Below is a small trained network, with its code and all its weights. Each question gives an input and a class and asks what happens when units are switched off, that is, made to give their printed mean instead of their output.

import numpy as np


def w(rows, s, z=0):
    codes = np.array(rows[::2]) - 128.0
    scale = np.full(codes.shape[1], s)
    scale[-1] = z or s
    return codes * scale


def f(y):
    return y / 2 * (1 + np.tanh(0.7978845608 * (y + 0.044715 * y**3)))


def log_softmax(a):
    a = a - a.max(-1, keepdims=True)
    return a - np.log(np.exp(a).sum(-1, keepdims=True))


def net(x, mask):
    res = np.array(x, float).reshape(1, 8) / 4 @ E
    y = f(res @ A[0][:, :-1].T + A[0][:, -1])
    res = res + np.where(mask, y, B[0][:, -1]) @ B[0][:, :-1]
    return log_softmax(res[-1] @ U[:, :-1].T + U[:, -1])


A, B = {}, {}
E = w([
[137,89,62,169,93,68,75,227,48,141,215],'x0',
[130,125,132,118,131,125,125,125,123,128,132],'x1',
[116,248,74,100,173,77,97,204,118,2,84],'x2',
[67,180,105,182,242,186,106,61,118,145,237],'x3',
[59,75,181,151,123,149,91,212,209,55,162],'x4',
[239,124,123,190,158,66,96,98,230,102,152],'x5',
[202,175,177,118,161,158,240,250,140,182,185],'x6',
[125,131,131,126,125,127,129,126,128,124,136],'x7',
],0.006)
A[0] = w([
[216,153,96,142,132,50,125,77,137,147,144,190],'n1',
[86,170,137,182,195,220,82,119,147,128,212,80],'n2',
[130,222,103,108,131,122,140,163,124,53,119,67],'n3',
[108,225,177,89,125,151,151,75,198,94,70,142],'n4',
[130,68,147,153,82,168,125,74,128,190,168,61],'n5',
[167,101,169,131,71,123,111,174,139,132,32,88],'n6',
[176,153,150,128,171,163,220,192,130,168,184,43],'n7',
[146,180,40,141,161,112,56,216,103,113,93,159],'n8',
[196,181,87,104,136,108,147,52,1,175,127,128],'n9',
[153,87,66,180,81,90,85,154,61,91,192,84],'n10',
[217,120,160,176,163,98,104,105,228,109,124,252],'n11',
[60,130,113,113,71,107,53,39,127,82,122,48],'n12',
[49,160,165,76,76,170,140,125,50,126,119,114],'n13',
[133,40,180,153,72,174,151,117,146,196,155,59],'n14',
[126,177,100,96,135,125,118,147,127,35,119,42],'n15',
[102,53,57,163,128,116,51,72,109,123,66,94],'n16',
[181,137,106,160,131,75,104,104,204,109,163,70],'n17',
[164,82,95,153,87,30,122,165,36,125,185,109],'n18',
[154,106,92,72,25,87,167,138,172,125,100,108],'n19',
[84,117,108,146,98,84,43,62,139,132,97,50],'n20',
[71,189,79,139,191,132,103,103,162,200,180,137],'n21',
[148,146,163,124,24,81,179,176,144,143,81,110],'n22',
[184,123,127,180,156,65,89,94,203,105,142,64],'n23',
[48,79,232,180,130,162,55,208,191,63,160,104],'n24',
[124,121,74,128,124,77,86,204,81,149,236,118],'n25',
[97,238,113,104,160,80,90,163,126,92,103,53],'n26',
[164,69,142,73,49,99,101,165,129,111,70,93],'n27',
[18,140,147,69,128,160,156,141,57,137,119,112],'n28',
],0.0064,0.0039)
B[0] = w([
[60,101,127,128,116,85,142,182,82,143,75,200],'n1',
[85,189,51,135,206,107,88,100,162,149,139,214],'n2',
[219,39,90,157,121,149,119,113,65,129,192,167],'n3',
[103,76,193,68,66,245,183,26,126,152,142,213],'n4',
[216,63,90,186,164,147,97,122,72,92,149,183],'n5',
[96,150,64,123,194,144,64,89,251,119,161,174],'n6',
[201,211,193,46,178,122,126,213,176,85,155,192],'n7',
[148,72,151,137,89,221,114,119,93,125,121,199],'n8',
[107,168,174,197,153,55,143,110,96,64,6,219],'n9',
[102,163,152,82,77,179,168,53,165,135,122,184],'n10',
[42,81,115,87,55,112,121,177,109,192,124,255],'n11',
[226,192,212,30,155,100,170,225,198,98,197,198],'n12',
[117,96,45,99,40,20,170,162,119,179,150,193],'n13',
[235,41,116,186,127,157,91,121,60,45,147,198],'n14',
[204,99,86,155,126,165,132,117,73,58,132,158],'n15',
[217,176,215,57,177,151,146,221,143,110,160,201],'n16',
[93,59,89,114,104,57,180,151,156,206,149,163],'n17',
[83,137,197,96,113,217,158,53,169,101,121,193],'n18',
[125,192,64,148,205,144,57,63,150,138,131,174],'n19',
[215,200,177,53,137,120,161,213,171,129,203,177],'n20',
[89,141,61,117,200,127,57,130,145,140,115,204],'n21',
[100,188,104,148,222,116,77,119,177,122,155,176],'n22',
[106,93,80,94,89,86,186,153,130,213,144,177],'n23',
[117,165,208,239,116,12,148,112,46,17,1,236],'n24',
[61,150,200,116,71,176,158,48,189,132,161,215],'n25',
[197,15,78,192,119,165,124,96,79,76,188,178],'n26',
[87,181,33,163,215,110,65,84,187,138,161,188],'n27',
[110,78,52,85,77,63,157,184,170,230,143,202],'n28',
],0.0061,0.0062)
U = w([
[235,230,201,53,170,137,170,245,192,117,200,104],'0',
[51,204,11,142,247,141,29,72,200,141,160,87],'1',
[241,3,86,177,120,197,106,102,71,101,168,89],'2',
[76,139,147,115,124,152,112,149,129,147,111,251],'3',
[34,139,194,86,68,242,202,25,193,136,138,95],'4',
[52,74,46,98,59,49,195,215,140,193,135,94],'5',
[103,200,186,206,141,38,156,121,90,76,6,124],'6',
],0.0081,0.014)

Each question gives the input, the list of numbers given to net, and the class t.
The units are the neurons (one row each of A and B). Each row of codes is followed by its name. A weight is (code - 128) times the scale printed after its matrix; where a second scale follows, it is the last column's (A, B and U).
mask holds one flag per neuron, in row order. A switched-off neuron (its flag False) gives its mean, the last column of its row in B, instead of its output. The means were averaged over made-up inputs and are rounded, as every weight is.
A unit's drop is (log p(t) with every unit on - log p(t) with that unit switched off) / (log p(t) with every unit on - log p(t) with every unit switched off).
The circuit of an input: a set's keep is (log p(t) with only the set's units on - log p(t) with every unit switched off) / (log p(t) with every unit on - log p(t) with every unit switched off). Starting from the 12 units with the biggest drops (on a tie, the unit counted first), units are removed one at a time, each time the one whose removal leaves the highest keep (on an exact tie, the one counted first), for as long as the keep stays at least 0.8.
units of the circuit, in order: the units of the circuit, biggest drop first
unit that matters most: the unit with the biggest drop
top k neurons: the k neurons with the biggest drops, biggest first
input [2,-2,-1,-6,4,5,-6,2], class 0: unit that matters most -> n16
input [0,-2,0,-5,-8,6,6,-4], class 6: top 2 neurons -> (n9; n1)
input [4,8,5,3,3,-5,-5,-4], class 0: top 2 neurons -> (n12; n16)
input [-1,-6,-2,-7,1,8,-7,1], class 5: top 4 neurons -> (n11; n23; n17; n1)
input [8,-4,5,2,6,7,0,0], class 4: units of the circuit, in order -> (n25; n10)
input [6,-3,1,-1,4,1,-6,3], class 0: top 3 neurons -> (n16; n12; n20)
input [2,-4,8,-6,-5,-3,5,1], class 2: units of the circuit, in order -> (n3; n26)
input [-4,-3,5,6,-1,-7,-6,-5], class 5: top 2 neurons -> (n28; n13)
input [-4,7,5,-5,5,0,-3,-3], class 1: units of the circuit, in order -> (n27; n6)
input [7,8,0,-1,-7,-7,1,-3], class 4: units of the circuit, in order -> (n18; n25)
input [-1,8,-2,6,6,4,3,6], class 1: top 3 neurons -> (n2; n9; n21)
input [3,3,-7,-1,0,-5,7,-4], class 0: top 2 neurons -> (n7; n26)
input [4,0,7,6,-1,1,-8,2], class 0: units of the circuit, in order -> (n12; n16)
input [4,-4,-2,-7,-3,-5,-7,-7], class 0: units of the circuit, in order -> (n16; n12)
input [-7,4,-4,8,2,3,-8,0], class 0: unit that matters most -> n12
input [-6,3,-2,8,2,-5,0,-2], class 1: top 2 neurons -> (n2; n21)
input [1,-7,8,2,8,2,-4,-8], class 2: top 4 neurons -> (n26; n3; n8; n15)
input [-8,5,-8,8,-6,-2,-8,8], class 0: units of the circuit, in order -> (n12; n16; n20)
input [0,8,6,-3,-6,5,-3,-3], class 2: units of the circuit, in order -> (n26; n8)
input [7,-3,2,-3,8,2,0,2], class 6: units of the circuit, in order -> (n24)
input [-4,-7,-5,-4,3,-5,-4,0], class 2: units of the circuit, in order -> (n14; n5)
input [0,-3,-7,-2,-8,6,1,6], class 6: top 2 neurons -> (n9; n1)
